Here is a tiny trained network, its code and every weight. The questions are about switching its units off for an input and a class, where a switched-off unit gives its printed mean instead of its output.

import numpy as np


def w(rows, s, z=0):
    codes = np.array(rows[::2]) - 128.0
    scale = np.full(codes.shape[1], s)
    scale[-1] = z or s
    return codes * scale


def norm(h):
    return h / np.sqrt((h * h).mean(-1, keepdims=True) + 1e-5)


def f(y):
    return np.maximum(y, 0)


def log_softmax(a):
    a = a - a.max(-1, keepdims=True)
    return a - np.log(np.exp(a).sum(-1, keepdims=True))


def net(x, mask):
    res = np.array(x, float).reshape(1, 4) / 4 @ E
    u = 0
    for l in range(3):
        y = f(norm(res) @ A[l][:, :-1].T + A[l][:, -1])
        res = res + np.where(mask[u : u + 8], y, B[l][:, -1]) @ B[l][:, :-1]
        u += 8
    return log_softmax(norm(res)[-1] @ U[:, :-1].T + U[:, -1])


A, B = {}, {}
E = w([
[94,180,47,155,85],'x0',
[171,98,114,255,180],'x1',
[235,194,130,107,87],'x2',
[119,92,55,50,106],'x3',
],0.0056)
A[0] = w([
[123,106,74,169,171,148],'L0N0',
[253,114,78,194,96,151],'L0N1',
[48,128,155,162,161,98],'L0N2',
[36,80,68,122,56,8],'L0N3',
[181,111,74,178,194,14],'L0N4',
[161,226,121,186,107,120],'L0N5',
[140,88,116,66,154,103],'L0N6',
[203,166,92,70,153,254],'L0N7',
],0.0067,0.0028)
B[0] = w([
[95,124,177,54,190,205],'L0N0',
[169,72,114,169,199,254],'L0N1',
[37,114,160,201,79,207],'L0N2',
[135,183,47,125,156,191],'L0N3',
[184,49,115,103,203,182],'L0N4',
[133,211,128,253,84,209],'L0N5',
[162,172,152,119,79,173],'L0N6',
[118,10,186,161,97,244],'L0N7',
],0.006,0.004)
A[1] = w([
[218,187,126,202,148,5],'L1N0',
[235,182,126,172,191,151],'L1N1',
[72,222,69,179,115,6],'L1N2',
[211,162,221,135,166,208],'L1N3',
[252,136,142,40,101,124],'L1N4',
[186,188,123,164,172,66],'L1N5',
[56,116,47,109,128,22],'L1N6',
[125,113,1,128,134,93],'L1N7',
],0.007,0.0027)
B[1] = w([
[170,218,95,218,53,201],'L1N0',
[124,105,3,121,62,239],'L1N1',
[198,122,227,74,204,186],'L1N2',
[105,105,29,58,101,254],'L1N3',
[38,110,157,104,77,204],'L1N4',
[187,134,47,167,22,173],'L1N5',
[185,202,70,81,190,184],'L1N6',
[76,161,112,89,207,196],'L1N7',
],0.0065,0.0038)
A[2] = w([
[166,110,184,56,84,8],'L2N0',
[93,227,115,117,71,163],'L2N1',
[108,95,199,161,212,163],'L2N2',
[135,215,185,153,107,94],'L2N3',
[88,195,69,100,152,61],'L2N4',
[149,144,62,144,187,198],'L2N5',
[135,201,107,80,211,94],'L2N6',
[173,241,254,148,130,106],'L2N7',
],0.0086,0.0015)
B[2] = w([
[148,131,132,73,2,194],'L2N0',
[158,106,156,172,186,217],'L2N1',
[69,144,128,150,91,244],'L2N2',
[196,119,155,103,162,168],'L2N3',
[127,167,147,137,150,204],'L2N4',
[155,169,142,77,132,253],'L2N5',
[127,180,112,104,134,206],'L2N6',
[165,101,206,152,165,172],'L2N7',
],0.0097,0.004)
U = w([
[178,141,211,180,150,39],'0',
[92,202,78,87,194,173],'1',
[155,30,65,125,181,4],'2',
[214,138,34,229,82,175],'3',
[10,96,156,208,129,137],'4',
[117,98,135,77,18,219],'5',
],0.013,0.003)

Each question gives the input, the list of numbers given to net, and the class t.
The units are the neurons (one row each of A and B). Each row of codes is followed by its name. A weight is (code - 128) times the scale printed after its matrix; where a second scale follows, it is the last column's (A, B and U).
mask holds one flag per neuron, layer by layer. A switched-off neuron (its flag False) gives its mean, the last column of its row in B, instead of its output. The means were averaged over made-up inputs and are rounded, as every weight is.
A unit's drop is (log p(t) with every unit on - log p(t) with that unit switched off) / (log p(t) with every unit on - log p(t) with every unit switched off).
The circuit of an input: a set's keep is (log p(t) with only the set's units on - log p(t) with every unit switched off) / (log p(t) with every unit on - log p(t) with every unit switched off). Starting from the 12 units with the biggest drops (on a tie, the unit counted first), units are removed one at a time, each time the one whose removal leaves the highest keep (on an exact tie, the one counted first), for as long as the keep stays at least 0.8.
units of the circuit, in order: the units of the circuit, biggest drop first
most important unit: the unit with the biggest drop
top k neurons: the k neurons with the biggest drops, biggest first
top k neurons in layer l: the k neurons of layer l with the biggest drops, biggest first
drop of u: that unit's drop, to one decimal
input [-3,-6,-6,3], class 1: units of the circuit, in order	(L0N3, L0N7, L1N6)
input [-7,-6,6,-8], class 5: most important unit	L1N3
input [5,2,-4,-6], class 0: top 3 neurons in layer 0	(L0N7, L0N5, L0N1)
input [5,-8,6,-6], class 0: units of the circuit, in order	(L2N1, L2N7)
input [-3,-6,-8,4], class 1: units of the circuit, in order	(L0N3, L1N6, L0N7)
input [-8,3,4,1], class 5: units of the circuit, in order	(L1N4, L2N0)
input [-8,6,-7,7], class 4: units of the circuit, in order	(L2N2, L1N3)
input [-1,-3,4,-5], class 3: top 2 neurons	(L0N5, L1N3)
input [-1,-7,8,-8], class 3: top 2 neurons in layer 0	(L0N5, L0N0)
input [-6,5,-5,7], class 4: top 3 neurons	(L2N2, L1N3, L1N1)
input [5,0,-4,-6], class 0: top 4 neurons in layer 0	(L0N7, L0N1, L0N5, L0N4)
input [5,-6,2,7], class 1: top 3 neurons	(L0N3, L1N7, L1N6)
input [-8,0,-6,8], class 5: top 3 neurons	(L0N6, L0N1, L2N0)
input [4,-7,5,-8], class 0: units of the circuit, in order	(L2N7)
input [-4,-4,-1,-5], class 5: top 2 neurons	(L1N3, L2N0)
input [-6,-2,4,-8], class 3: top 2 neurons in layer 1	(L1N3, L1N0)
input [-7,0,4,-4], class 5: top 2 neurons in layer 1	(L1N4, L1N3)
input [-8,6,7,-3], class 3: drop of L1N0	0.1
input [1,8,1,7], class 2: drop of L0N7	0.0
input [3,3,1,7], class 1: most important unit	L1N7
input [-2,-7,-6,3], class 1: drop of L1N6	0.2
input [6,1,-3,-4], class 0: drop of L2N7	0.1
input [4,7,-6,3], class 1: top 2 neurons in layer 0	(L0N7, L0N3)
